Below is a small trained network, with its code and all its weights. Each question gives an input and a target symbol and asks what happens when units are switched off, that is, made to give their printed mean instead of their output.

import numpy as np


def w(rows, s, z=0):
    codes = np.array(rows[::2]) - 128.0
    scale = np.full(codes.shape[1], s)
    scale[-1] = z or s
    return codes * scale


def norm(h):
    return h / np.sqrt((h * h).mean(-1, keepdims=True) + 1e-5)


def f(y):
    return np.maximum(y, 0)


def softmax(a):
    e = np.exp(a - a.max(-1, keepdims=True))
    return e / e.sum(-1, keepdims=True)


def log_softmax(a):
    a = a - a.max(-1, keepdims=True)
    return a - np.log(np.exp(a).sum(-1, keepdims=True))


def net(x, mask):
    ids = ['αβγζηθξπψ'.index(c) for c in x.split()]
    T = len(ids)
    res = E[ids] + P[:T]
    q, k, v = (norm(res) @ M[0].T for M in (Q, K, V))
    z = softmax(np.where(np.tri(T) > 0, q @ k.T / 2**0.5, -1e9)) @ v
    res = res + np.where(mask[0], z, O[0][:, -1]) @ O[0][:, :-1]
    y = f(norm(res) @ A[0][:, :-1].T + A[0][:, -1])
    res = res + np.where(mask[1:17], y, B[0][:, -1]) @ B[0][:, :-1]
    return log_softmax(norm(res)[-1] @ U[:, :-1].T + U[:, -1])


Q, K, V, O, A, B = {}, {}, {}, {}, {}, {}
E = w([
[58,139,132,159],'α',
[157,117,109,143],'β',
[148,120,116,149],'γ',
[115,121,123,165],'ζ',
[14,148,148,166],'η',
[151,106,124,152],'θ',
[175,229,134,132],'ξ',
[155,89,107,17],'π',
[157,3,141,209],'ψ',
],0.014)
P = w([
[86,209,40,240],'0',
[124,87,221,223],'1',
[216,112,79,178],'2',
[138,73,253,149],'3',
[182,122,105,155],'4',
[94,52,220,116],'5',
[186,115,105,135],'6',
],0.012)
Q[0] = w([
[140,78,178,116],'head 0',
[136,163,250,71],'head 0',
],0.011)
K[0] = w([
[83,62,166,55],'head 0',
[155,188,189,1],'head 0',
],0.0084)
V[0] = w([
[169,220,255,232],'head 0',
[121,118,177,227],'head 0',
],0.0078)
O[0] = w([
[99,2,131,41,249],'head 0',
[14,167,49,238,251],'head 0',
],0.009,0.0018)
A[0] = w([
[92,69,109,103,168],'neuron 0',
[192,72,78,124,169],'neuron 1',
[184,190,115,131,193],'neuron 2',
[21,173,70,54,199],'neuron 3',
[215,204,114,69,38],'neuron 4',
[141,127,163,116,47],'neuron 5',
[119,204,245,120,142],'neuron 6',
[32,173,172,247,133],'neuron 7',
[100,192,213,72,104],'neuron 8',
[146,147,41,65,114],'neuron 9',
[99,53,95,134,182],'neuron 10',
[59,244,81,174,213],'neuron 11',
[92,90,115,82,79],'neuron 12',
[75,165,9,221,4],'neuron 13',
[164,192,220,123,154],'neuron 14',
[159,222,124,204,132],'neuron 15',
],0.012,0.0035)
B[0] = w([
[114,167,100,129,200],'neuron 0',
[157,194,150,161,253],'neuron 1',
[71,119,132,136,204],'neuron 2',
[166,113,125,188,165],'neuron 3',
[91,190,204,101,222],'neuron 4',
[151,115,116,101,149],'neuron 5',
[179,46,97,81,195],'neuron 6',
[188,125,154,27,236],'neuron 7',
[172,102,118,176,173],'neuron 8',
[111,112,183,143,203],'neuron 9',
[83,168,104,145,233],'neuron 10',
[118,93,50,242,221],'neuron 11',
[117,96,92,156,155],'neuron 12',
[131,234,170,168,253],'neuron 13',
[158,117,121,121,209],'neuron 14',
[143,85,6,173,206],'neuron 15',
],0.011,0.0063)
U = w([
[174,193,7,222,180],'α',
[120,240,198,158,141],'β',
[94,156,90,127,57],'γ',
[103,153,100,135,22],'ζ',
[103,145,116,146,3],'η',
[78,141,113,131,87],'θ',
[42,101,80,127,191],'ξ',
[229,94,91,136,198],'π',
[109,76,179,200,130],'ψ',
],0.012,0.0028)

Each question gives the input, a string of symbols that net reads in full, and the target symbol t.
The units are the heads (2 rows each of Q, K, V and O) and the neurons (one row each of A and B). Each row of codes is followed by its name. A weight is (code - 128) times the scale printed after its matrix; where a second scale follows, it is the last column's (O, A, B and U).
mask holds one flag per unit, heads first, then neurons. A switched-off unit (its flag False) gives its mean, the last column of its rows in O or B, instead of its output. The means were averaged over made-up inputs and are rounded, as every weight is.
A unit's drop is (log p(t) with every unit on - log p(t) with that unit switched off) / (log p(t) with every unit on - log p(t) with every unit switched off).
The circuit of an input: a set's keep is (log p(t) with only the set's units on - log p(t) with every unit switched off) / (log p(t) with every unit on - log p(t) with every unit switched off). Starting from the 12 units with the biggest drops (on a tie, the unit counted first), units are removed one at a time, each time the one whose removal leaves the highest keep (on an exact tie, the one counted first), for as long as the keep stays at least 0.8.
units of the circuit, in order: the units of the circuit, biggest drop first
most important unit: the unit with the biggest drop
k most important neurons: the k neurons with the biggest drops, biggest first
drop of u: that unit's drop, to one decimal
input β β ξ ζ, target ξ: units of the circuit, in order => (head 0; neuron 13; neuron 10)
input θ π π β θ, target β: 3 most important neurons => (neuron 13; neuron 11; neuron 15)
input ξ π ξ, target β: units of the circuit, in order => (head 0; neuron 4; neuron 11)
input π ξ π π β π, target π: units of the circuit, in order => (head 0; neuron 13)
input θ β β π β, target β: units of the circuit, in order => (neuron 13; head 0; neuron 15)
input π π θ ξ γ ζ, target ξ: units of the circuit, in order => (neuron 13; neuron 1; neuron 10)
input π α η β β π, target π: units of the circuit, in order => (head 0; neuron 6)
input π π β β ξ θ, target ξ: 2 most important neurons => (neuron 13; neuron 1)
input ψ γ ψ γ θ ξ, target ξ: most important unit => head 0
input γ ξ π π ξ β γ, target β: drop of neuron 11 => 0.2
input θ β θ ξ β β β, target β: drop of neuron 13 => 0.2
input π π γ ξ π γ, target π: drop of neuron 3 => 0.0
